Below is a small trained network, with its code and all its weights. Each question gives an input and a target symbol and asks what happens when units are switched off, that is, made to give their printed mean instead of their output.

import numpy as np


def w(rows, s, z=0):
    codes = np.array(rows[::2]) - 128.0
    scale = np.full(codes.shape[1], s)
    scale[-1] = z or s
    return codes * scale


def norm(h):
    return h / np.sqrt((h * h).mean(-1, keepdims=True) + 1e-5)


def f(y):
    return np.maximum(y, 0)


def softmax(a):
    e = np.exp(a - a.max(-1, keepdims=True))
    return e / e.sum(-1, keepdims=True)


def log_softmax(a):
    a = a - a.max(-1, keepdims=True)
    return a - np.log(np.exp(a).sum(-1, keepdims=True))


def net(x, mask):
    ids = ['ΘΛΞΠΣβεητψω'.index(c) for c in x.split()]
    T = len(ids)
    res = E[ids] + P[:T]
    u = 0
    for l in range(3):
        q, k, v = (norm(res) @ M[l].T for M in (Q, K, V))
        z = softmax(np.where(np.tri(T) > 0, q @ k.T / 2**0.5, -1e9)) @ v
        res = res + np.where(mask[u], z, O[l][:, -1]) @ O[l][:, :-1]
        u += 1
        y = f(norm(res) @ A[l][:, :-1].T + A[l][:, -1])
        res = res + np.where(mask[u : u + 4], y, B[l][:, -1]) @ B[l][:, :-1]
        u += 4
    return log_softmax(norm(res)[-1] @ U[:, :-1].T + U[:, -1])


Q, K, V, O, A, B = {}, {}, {}, {}, {}, {}
E = w([
[140,85,76,66],'Θ',
[196,5,164,105],'Λ',
[100,76,128,65],'Ξ',
[141,2,203,164],'Π',
[147,106,31,192],'Σ',
[117,99,103,156],'β',
[175,101,103,110],'ε',
[169,110,187,159],'η',
[117,27,111,94],'τ',
[168,82,133,79],'ψ',
[159,92,157,144],'ω',
],0.018)
P = w([
[82,144,67,135],'0',
[120,89,77,48],'1',
[153,141,148,2],'2',
[128,97,158,100],'3',
[154,129,151,157],'4',
[154,142,152,117],'5',
],0.009)
Q[0] = w([
[107,125,253,218],'L0H1',
[175,189,10,146],'L0H1',
],0.0047)
K[0] = w([
[212,228,1,42],'L0H1',
[94,38,177,135],'L0H1',
],0.0043)
V[0] = w([
[2,201,164,83],'L0H1',
[140,209,86,74],'L0H1',
],0.0068)
O[0] = w([
[194,103,103,112,3],'L0H1',
[192,165,4,142,83],'L0H1',
],0.013,0.003)
A[0] = w([
[1,181,175,110,247],'L0N1',
[59,149,22,95,176],'L0N2',
[99,136,25,177,117],'L0N3',
[149,33,80,143,172],'L0N4',
],0.0078,0.0015)
B[0] = w([
[3,150,141,156,221],'L0N1',
[178,184,235,250,227],'L0N2',
[158,137,212,38,166],'L0N3',
[33,104,178,106,254],'L0N4',
],0.0069,0.0046)
Q[1] = w([
[22,35,131,136],'L1H1',
[104,255,46,135],'L1H1',
],0.0059)
K[1] = w([
[105,254,207,133],'L1H1',
[181,13,188,141],'L1H1',
],0.0097)
V[1] = w([
[133,128,101,93],'L1H1',
[10,116,97,156],'L1H1',
],0.011)
O[1] = w([
[121,3,123,181,87],'L1H1',
[135,118,228,4,252],'L1H1',
],0.0067,0.0022)
A[1] = w([
[152,148,75,181,35],'L1N1',
[75,159,102,97,5],'L1N2',
[255,118,182,170,179],'L1N3',
[76,96,163,46,225],'L1N4',
],0.0097,0.0025)
B[1] = w([
[70,1,161,189,134],'L1N1',
[115,119,97,168,136],'L1N2',
[152,116,53,66,148],'L1N3',
[90,179,73,141,254],'L1N4',
],0.0097,0.012)
Q[2] = w([
[83,141,13,36],'L2H1',
[223,110,254,168],'L2H1',
],0.007)
K[2] = w([
[124,154,254,121],'L2H1',
[150,35,68,64],'L2H1',
],0.0072)
V[2] = w([
[162,180,96,165],'L2H1',
[144,254,176,175],'L2H1',
],0.0072)
O[2] = w([
[155,93,77,254,5],'L2H1',
[238,249,103,219,148],'L2H1',
],0.0089,0.0022)
A[2] = w([
[214,215,71,160,231],'L2N1',
[23,105,87,120,232],'L2N2',
[127,164,239,194,137],'L2N3',
[2,123,112,152,255],'L2N4',
],0.0062,0.0022)
B[2] = w([
[158,148,85,174,171],'L2N1',
[255,169,132,174,250],'L2N2',
[194,79,86,133,146],'L2N3',
[209,56,76,141,254],'L2N4',
],0.0093,0.0069)
U = w([
[192,15,96,180,223],'Θ',
[73,136,134,145,27],'Λ',
[210,33,60,58,209],'Ξ',
[90,33,157,123,124],'Π',
[182,149,142,236,23],'Σ',
[142,190,224,163,4],'β',
[193,139,77,255,172],'ε',
[109,170,215,128,47],'η',
[3,155,125,124,214],'τ',
[132,192,103,210,23],'ψ',
[46,153,229,126,47],'ω',
],0.0068,0.0031)

Each question gives the input, a string of symbols that net reads in full, and the target symbol t.
The units are the heads (2 rows each of Q, K, V and O) and the neurons (one row each of A and B). Each row of codes is followed by its name. A weight is (code - 128) times the scale printed after its matrix; where a second scale follows, it is the last column's (O, A, B and U).
mask holds one flag per unit, layer by layer, with each layer's heads first. A switched-off unit (its flag False) gives its mean, the last column of its rows in O or B, instead of its output. The means were averaged over made-up inputs and are rounded, as every weight is.
A unit's drop is (log p(t) with every unit on - log p(t) with that unit switched off) / (log p(t) with every unit on - log p(t) with every unit switched off).
The circuit of an input: a set's keep is (log p(t) with only the set's units on - log p(t) with every unit switched off) / (log p(t) with every unit on - log p(t) with every unit switched off). Starting from the 12 units with the biggest drops (on a tie, the unit counted first), units are removed one at a time, each time the one whose removal leaves the highest keep (on an exact tie, the one counted first), for as long as the keep stays at least 0.8.
circuit, biggest first: the units of the circuit, biggest drop first
top k neurons: the k neurons with the biggest drops, biggest first
top k neurons in layer l: the k neurons of layer l with the biggest drops, biggest first
drop when u is switched off: that unit's drop, to one decimal
input Ξ Ξ Θ Ξ η, target Ξ: circuit, biggest first -> [L1N3, L0H1, L2H1]
input Θ ε ω, target Θ: top 3 neurons in layer 0 -> [L0N3, L0N1, L0N2]
input ε Ξ ε, target ε: top neuron in layer 0 -> [L0N2]
input Ξ τ ε ε Σ, target Ξ: top 2 neurons in layer 1 -> [L1N3, L1N4]
input Θ Θ Θ Ξ ω ω, target Θ: top 2 neurons in layer 0 -> [L0N3, L0N2]
input ε Ξ Λ η ε Λ, target ε: top 4 neurons -> [L0N3, L0N2, L1N3, L1N1]
input ε ω Θ Ξ Ξ τ, target ε: top 3 neurons -> [L0N2, L1N4, L0N3]
input ε η ε, target ε: top 2 neurons in layer 0 -> [L0N3, L0N2]
input Ξ Ξ ψ ω, target Ξ: circuit, biggest first -> [L0H1, L1N3]
input Ξ Σ Ξ β, target Ξ: top 2 neurons in layer 2 -> [L2N4, L2N2]
input Ξ ε ψ Ξ Σ, target Ξ: circuit, biggest first -> [L0N3, L1N3, L2H1]
input Ξ Θ ψ Ξ ε, target Ξ: circuit, biggest first -> [L1N3, L2H1]
input Θ Ξ η η, target Θ: top 2 neurons -> [L0N3, L0N2]
input ε Θ η, target ε: top 2 neurons -> [L0N2, L1N3]
input ε ψ Θ Ξ, target ε: top neuron -> [L0N2]
input Θ Θ ε Θ η, target Θ: top 2 neurons in layer 1 -> [L1N4, L1N1]
input Ξ ε ω, target Ξ: top 3 neurons in layer 0 -> [L0N4, L0N1, L0N2]
input Θ ε Ξ Ξ, target Θ: drop when L2H1 is switched off -> 0.1
input Θ Θ Ξ, target Θ: drop when L1H1 is switched off -> 0.7
input Ξ Θ Ξ Θ ε, target Ξ: drop when L1N3 is switched off -> 0.2
input ε Ξ η, target ε: top neuron in layer 0 -> [L0N2]
